Here is a tiny trained network, its code and every weight. The questions are about switching its units off for an input and a class, where a switched-off unit gives its printed mean instead of its output.

import numpy as np


def w(rows, s, z=0):
    codes = np.array(rows[::2]) - 128.0
    scale = np.full(codes.shape[1], s)
    scale[-1] = z or s
    return codes * scale


def norm(h):
    return h / np.sqrt((h * h).mean(-1, keepdims=True) + 1e-5)


def f(y):
    return np.maximum(y, 0)


def log_softmax(a):
    a = a - a.max(-1, keepdims=True)
    return a - np.log(np.exp(a).sum(-1, keepdims=True))


def net(x, mask):
    res = np.array(x, float).reshape(1, 5) / 4 @ E
    u = 0
    for l in range(4):
        y = f(norm(res) @ A[l][:, :-1].T + A[l][:, -1])
        res = res + np.where(mask[u : u + 5], y, B[l][:, -1]) @ B[l][:, :-1]
        u += 5
    return log_softmax(norm(res)[-1] @ U[:, :-1].T + U[:, -1])


A, B = {}, {}
E = w([
[61,165,82,233,111],'x0',
[99,51,145,167,162],'x1',
[88,194,143,180,133],'x2',
[177,72,130,153,38],'x3',
[136,63,2,93,162],'x4',
],0.0068)
A[0] = w([
[142,131,194,250,78,89],'L0N1',
[136,154,188,159,69,4],'L0N2',
[151,152,124,180,56,46],'L0N3',
[110,191,116,140,76,87],'L0N4',
[108,204,101,178,87,72],'L0N5',
],0.016,0.0048)
B[0] = w([
[20,74,141,147,120,254],'L0N1',
[116,161,16,26,121,195],'L0N2',
[146,148,56,72,200,186],'L0N3',
[145,185,169,175,208,189],'L0N4',
[134,192,158,251,141,209],'L0N5',
],0.014,0.008)
A[1] = w([
[193,227,204,61,135,142],'L1N1',
[191,209,116,151,143,30],'L1N2',
[2,55,226,68,27,171],'L1N3',
[69,151,119,57,121,72],'L1N4',
[60,59,47,168,100,254],'L1N5',
],0.015,0.00096)
B[1] = w([
[42,102,183,75,50,205],'L1N1',
[83,143,77,121,73,183],'L1N2',
[2,145,78,173,187,217],'L1N3',
[182,151,102,86,147,205],'L1N4',
[216,149,85,168,123,254],'L1N5',
],0.018,0.0095)
A[2] = w([
[112,158,136,149,106,62],'L2N1',
[168,177,123,81,70,108],'L2N2',
[166,205,168,87,124,37],'L2N3',
[150,142,250,202,157,7],'L2N4',
[132,124,95,33,121,220],'L2N5',
],0.016,0.0012)
B[2] = w([
[112,134,116,166,167,178],'L2N1',
[166,169,190,132,123,204],'L2N2',
[70,121,131,92,178,162],'L2N3',
[191,138,254,206,78,157],'L2N4',
[199,101,144,152,173,254],'L2N5',
],0.017,0.0066)
A[3] = w([
[67,149,73,56,202,119],'L3N1',
[31,78,225,160,144,30],'L3N2',
[65,27,176,151,116,107],'L3N3',
[128,149,79,132,200,143],'L3N4',
[247,146,58,202,113,7],'L3N5',
],0.012,0.0013)
B[3] = w([
[174,130,91,40,74,210],'L3N1',
[127,44,208,87,84,189],'L3N2',
[144,243,110,8,57,157],'L3N3',
[135,70,111,89,104,224],'L3N4',
[146,65,99,100,64,255],'L3N5',
],0.012,0.0089)
U = w([
[221,73,66,135,90,235],'0',
[90,109,191,62,66,54],'1',
[108,178,212,254,122,23],'2',
[186,114,166,108,191,2],'3',
[71,154,56,203,155,238],'4',
],0.014,0.0025)

Each question gives the input, the list of numbers given to net, and the class t.
The units are the neurons (one row each of A and B). Each row of codes is followed by its name. A weight is (code - 128) times the scale printed after its matrix; where a second scale follows, it is the last column's (A, B and U).
mask holds one flag per neuron, layer by layer. A switched-off neuron (its flag False) gives its mean, the last column of its row in B, instead of its output. The means were averaged over made-up inputs and are rounded, as every weight is.
A unit's drop is (log p(t) with every unit on - log p(t) with that unit switched off) / (log p(t) with every unit on - log p(t) with every unit switched off).
The circuit of an input: a set's keep is (log p(t) with only the set's units on - log p(t) with every unit switched off) / (log p(t) with every unit on - log p(t) with every unit switched off). Starting from the 12 units with the biggest drops (on a tie, the unit counted first), units are removed one at a time, each time the one whose removal leaves the highest keep (on an exact tie, the one counted first), for as long as the keep stays at least 0.8.
units of the circuit, in order: the units of the circuit, biggest drop first
unit that matters most: the unit with the biggest drop
k most important neurons: the k neurons with the biggest drops, biggest first
top k neurons in layer l: the k neurons of layer l with the biggest drops, biggest first
input [4,6,4,-2,3], class 0: most important neuron	(L1N5)
input [8,5,-6,-8,-3], class 2: 4 most important neurons	(L0N2; L2N4; L1N2; L1N4)
input [8,-1,-3,-3,-7], class 2: 4 most important neurons	(L0N5; L0N1; L0N4; L2N4)
input [-5,-3,-3,2,-1], class 1: 2 most important neurons	(L0N1; L0N2)
input [-6,3,0,-7,0], class 1: 2 most important neurons	(L1N1; L0N1)
input [2,2,4,1,2], class 2: units of the circuit, in order	(L0N5; L0N2)
input [-4,-3,7,-8,7], class 3: 2 most important neurons	(L0N1; L0N5)
input [-4,1,5,1,-6], class 4: units of the circuit, in order	(L0N1; L1N3)
input [8,7,5,1,6], class 0: 2 most important neurons	(L1N5; L1N3)
input [-1,3,-4,0,-7], class 4: 2 most important neurons	(L1N3; L0N1)
input [-4,5,-8,-4,-3], class 1: 3 most important neurons	(L0N1; L0N2; L0N3)
input [-7,1,-3,-1,-1], class 1: units of the circuit, in order	(L0N1; L1N1)
input [8,4,1,3,5], class 0: 3 most important neurons	(L1N5; L1N3; L3N5)
input [-7,0,-8,8,0], class 1: 2 most important neurons	(L1N5; L0N2)
input [-8,-8,3,0,0], class 1: units of the circuit, in order	(L1N1)
input [8,5,-2,0,3], class 0: top 2 neurons in layer 1	(L1N5; L1N1)
input [0,0,1,-3,-2], class 2: top 2 neurons in layer 1	(L1N4; L1N3)
input [-5,-2,4,1,6], class 3: top 3 neurons in layer 0	(L0N5; L0N1; L0N2)
input [6,2,5,4,2], class 2: top 3 neurons in layer 0	(L0N5; L0N1; L0N2)
input [-6,-4,1,3,-2], class 1: top 2 neurons in layer 0	(L0N1; L0N3)
input [-2,6,5,3,0], class 4: unit that matters most	L1N3
input [2,3,-4,-6,0], class 0: top 3 neurons in layer 0	(L0N4; L0N1; L0N5)
